Small tables with named rows and columns. After each table, cells are looked up by row and column.

kotule.csv
,dokupav,pabefa,famele,vefofop,gegu,bep,zamubik,vavida
lidup,0.68,0.77,0.76,0.41,0.29,0.99,0.69,0.73
refa,0.70,0.53,0.49,0.47,0.56,0.60,0.58,0.55
dusop,0.19,0.48,0.48,0.45,0.60,0.48,0.48,0.50
vos,0.18,0.49,0.48,0.44,0.61,0.47,0.49,0.51
manazub,0.93,0.51,0.50,0.57,0.50,0.69,0.51,0.51
gage,0.33,0.70,0.69,0.36,0.41,0.77,0.64,0.68
ziset,0.87,0.48,0.45,0.57,0.46,0.78,0.48,0.48
duka,0.71,0.34,0.33,0.57,0.72,0.27,0.38,0.37
bif,0.58,0.16,0.15,0.70,0.76,0.28,0.23,0.21
paposu,0.19,0.49,0.49,0.44,0.61,0.47,0.50,0.51
nidini,0.56,0.16,0.15,0.67,0.73,0.35,0.23,0.21

pabefa of refa is 0.53
dokupav of dusop is 0.19
vavida of nidini is 0.21
vavida of manazub is 0.51
pabefa of paposu is 0.49
bep of vos is 0.47
vefofop of duka is 0.57
famele of dusop is 0.48
bep of gage is 0.77
famele of paposu is 0.49
famele of manazub is 0.50
dokupav of ziset is 0.87
vefofop of gage is 0.36
bep of nidini is 0.35
gegu of ziset is 0.46
pabefa of gage is 0.70
vefofop of vos is 0.44
famele of gage is 0.69
dokupav of refa is 0.70
zamubik of vos is 0.49

tunero =
,kes,kepone,nis
savivon,0.601,-1.340,-4.729
tetu,-8.113,-6.010,8.914
ravevop,4.190,-7.118,6.394
vuf,9.161,9.233,9.802
zafude,-5.057,-3.902,9.417
vetog,9.984,-0.628,3.149
nazam,-6.541,8.821,9.761
ris,-5.120,-5.197,0.725

What is the kes of vuf in tunero?
9.161
What is the nis of vetog in tunero?
3.149
What is the nis of ravevop in tunero?
6.394
What is the kepone of vetog in tunero?
-0.628
What is the kes of ris in tunero?
-5.120
What is the nis of ris in tunero?
0.725
What is the kepone of tetu in tunero?
-6.010
What is the nis of zafude in tunero?
9.417
What is the kes of ravevop in tunero?
4.190
What is the kes of vetog in tunero?
9.984
What is the kes of savivon in tunero?
0.601
What is the kepone of savivon in tunero?
-1.340
What is the kes of zafude in tunero?
-5.057
What is the nis of savivon in tunero?
-4.729
What is the kepone of zafude in tunero?
-3.902

pur:
|  | gilis | pef | dep | noko | kon | mese | kotota | bimo | migilim | gezu |
|---|---|---|---|---|---|---|---|---|---|---|
| rikunat | 471 | 372 | 390 | 505 | 407 | 304 | 379 | 415 | 391 | 467 |
| ror | 779 | 340 | 637 | 778 | 410 | 304 | 620 | 562 | 596 | 571 |
| takez | 568 | 609 | 413 | 573 | 364 | 626 | 535 | 421 | 425 | 493 |
| tinamis | 491 | 217 | 645 | 486 | 428 | 204 | 479 | 533 | 600 | 386 |
| kozuv | 775 | 569 | 103 | 806 | 379 | 522 | 718 | 209 | 91 | 625 |
| nupo | 234 | 579 | 258 | 213 | 412 | 622 | 274 | 350 | 284 | 319 |
| vatodu | 328 | 326 | 447 | 260 | 355 | 384 | 380 | 406 | 388 | 284 |

What is the kotota of rikunat in pur?
379
What is the bimo of rikunat in pur?
415
What is the mese of tinamis in pur?
204
What is the kon of takez in pur?
364
What is the kon of ror in pur?
410
What is the dep of kozuv in pur?
103
What is the pef of takez in pur?
609
What is the gilis of tinamis in pur?
491
What is the mese of nupo in pur?
622
What is the gilis of vatodu in pur?
328
What is the noko of ror in pur?
778
What is the bimo of takez in pur?
421
What is the kon of kozuv in pur?
379
What is the gezu of takez in pur?
493
What is the noko of rikunat in pur?
505
What is the pef of rikunat in pur?
372
What is the migilim of tinamis in pur?
600
What is the mese of takez in pur?
626

nusor:
fields: rik, bagobi, pap, fuzasis, laruli, noralok, gizir, mazuv, nabin
vazud: [185, 126, 204, 157, 113, 72, 133, 136, 199]
vig: [170, 184, 136, 163, 152, 141, 126, 154, 109]
gidu: [191, 186, 184, 171, 104, 100, 151, 108, 158]
gupo: [147, 144, 145, 145, 145, 147, 145, 147, 147]
puge: [120, 101, 123, 110, 205, 51, 99, 222, 232]
pip: [103, 128, 127, 116, 156, 178, 167, 142, 168]
voler: [144, 139, 141, 139, 151, 151, 146, 132, 155]
vab: [177, 142, 196, 166, 121, 74, 141, 132, 188]
tadoko: [160, 144, 204, 159, 102, 224, 165, 147, 90]
pegobaz: [199, 188, 124, 174, 146, 133, 105, 163, 98]
kelob: [168, 129, 176, 167, 130, 111, 147, 128, 173]
rizona: [167, 137, 212, 167, 103, 231, 157, 170, 89]
fesu: [176, 134, 190, 171, 118, 100, 135, 129, 175]
mukeren: [159, 141, 206, 151, 93, 230, 174, 142, 88]

tadoko, fuzasis -> 159
pip, rik -> 103
tadoko, pap -> 204
gupo, noralok -> 147
gupo, mazuv -> 147
vab, rik -> 177
gidu, fuzasis -> 171
rizona, gizir -> 157
puge, noralok -> 51
Row with the largest nabin: puge

